Below are the code and all the weights of a small trained network. Each question names an input and a class and asks about switching units off, where a switched-off unit gives its printed mean instead of its output.

import numpy as np


def w(rows, s, z=0):
    codes = np.array(rows[::2]) - 128.0
    scale = np.full(codes.shape[1], s)
    scale[-1] = z or s
    return codes * scale


def f(y):
    return np.maximum(y, 0)


def log_softmax(a):
    a = a - a.max(-1, keepdims=True)
    return a - np.log(np.exp(a).sum(-1, keepdims=True))


def net(x, mask):
    res = np.array(x, float).reshape(1, 2) / 4 @ E
    y = f(res @ A[0][:, :-1].T + A[0][:, -1])
    res = res + np.where(mask, y, B[0][:, -1]) @ B[0][:, :-1]
    return log_softmax(res[-1] @ U[:, :-1].T + U[:, -1])


A, B = {}, {}
E = w([
[119,95,129,90,164,252,90,118,110,158],'x0',
[151,137,75,184,162,109,159,122,52,110],'x1',
],0.019)
A[0] = w([
[152,135,172,99,92,96,101,127,193,147,195],'neuron 0',
[119,119,162,80,131,151,122,120,204,142,183],'neuron 1',
[129,95,70,141,184,177,141,115,93,114,96],'neuron 2',
[110,158,200,71,131,97,134,116,254,111,175],'neuron 3',
[141,102,142,156,163,127,136,146,87,108,132],'neuron 4',
[128,131,156,94,114,186,128,138,125,154,70],'neuron 5',
[115,115,140,73,126,145,111,98,135,173,208],'neuron 6',
[110,149,93,162,138,33,141,118,98,116,253],'neuron 7',
[150,154,71,179,131,129,135,132,31,144,219],'neuron 8',
[124,131,112,99,139,223,88,105,80,140,128],'neuron 9',
[100,149,146,95,124,213,135,132,164,128,92],'neuron 10',
[124,141,95,146,154,156,145,111,105,146,90],'neuron 11',
[134,113,171,81,141,225,126,139,211,134,176],'neuron 12',
],0.011,0.0044)
B[0] = w([
[115,82,192,112,28,145,166,185,176,134,199],'neuron 0',
[44,93,117,47,130,160,133,107,155,74,207],'neuron 1',
[122,145,98,188,78,199,86,152,124,205,191],'neuron 2',
[86,66,173,112,63,174,132,214,120,214,229],'neuron 3',
[65,166,115,144,129,150,112,142,129,112,165],'neuron 4',
[174,133,136,154,209,166,68,102,70,138,181],'neuron 5',
[157,101,168,38,122,88,183,80,192,55,192],'neuron 6',
[187,121,129,192,146,20,189,94,110,108,251],'neuron 7',
[65,230,99,42,115,108,219,84,167,17,230],'neuron 8',
[229,164,88,34,116,248,135,180,137,143,229],'neuron 9',
[180,118,135,121,213,126,58,90,123,158,199],'neuron 10',
[115,133,96,160,99,149,105,137,125,180,161],'neuron 11',
[185,95,177,76,187,97,72,95,147,47,242],'neuron 12',
],0.016,0.018)
U = w([
[127,176,125,155,217,34,129,2,127,4,247],'0',
[207,122,146,253,61,52,187,162,136,167,135],'1',
[117,82,129,233,151,154,39,132,119,169,4],'2',
[233,114,143,54,212,191,10,103,173,101,45],'3',
[111,227,39,123,69,194,145,141,138,131,121],'4',
[29,52,177,117,38,156,115,205,175,204,230],'5',
[131,134,132,157,144,128,60,120,102,198,8],'6',
],0.0064,0.0018)

Each question gives the input, the list of numbers given to net, and the class t.
The units are the neurons (one row each of A and B). Each row of codes is followed by its name. A weight is (code - 128) times the scale printed after its matrix; where a second scale follows, it is the last column's (A, B and U).
mask holds one flag per neuron, in row order. A switched-off neuron (its flag False) gives its mean, the last column of its row in B, instead of its output. The means were averaged over made-up inputs and are rounded, as every weight is.
A unit's drop is (log p(t) with every unit on - log p(t) with that unit switched off) / (log p(t) with every unit on - log p(t) with every unit switched off).
The circuit of an input: a set's keep is (log p(t) with only the set's units on - log p(t) with every unit switched off) / (log p(t) with every unit on - log p(t) with every unit switched off). Starting from the 12 units with the biggest drops (on a tie, the unit counted first), units are removed one at a time, each time the one whose removal leaves the highest keep (on an exact tie, the one counted first), for as long as the keep stays at least 0.8.
units of the circuit, in order: the units of the circuit, biggest drop first
k most important neurons: the k neurons with the biggest drops, biggest first
drop of u: that unit's drop, to one decimal
input [-4,1], class 0: 4 most important neurons : neuron 3; neuron 2; neuron 9; neuron 0
input [0,-6], class 5: units of the circuit, in order : neuron 3
input [-8,-3], class 1: 2 most important neurons : neuron 7; neuron 1
input [-1,8], class 0: 2 most important neurons : neuron 8; neuron 7
input [-7,-3], class 5: 2 most important neurons : neuron 3; neuron 0
input [0,7], class 0: 3 most important neurons : neuron 9; neuron 3; neuron 8
input [1,5], class 4: 2 most important neurons : neuron 12; neuron 2
input [-1,-1], class 5: drop of neuron 7 : 0.2
input [7,8], class 4: drop of neuron 9 : 0.0
input [3,3], class 4: drop of neuron 12 : 0.1
input [-5,-2], class 1: drop of neuron 7 : 0.4
input [-1,2], class 0: 2 most important neurons : neuron 3; neuron 9
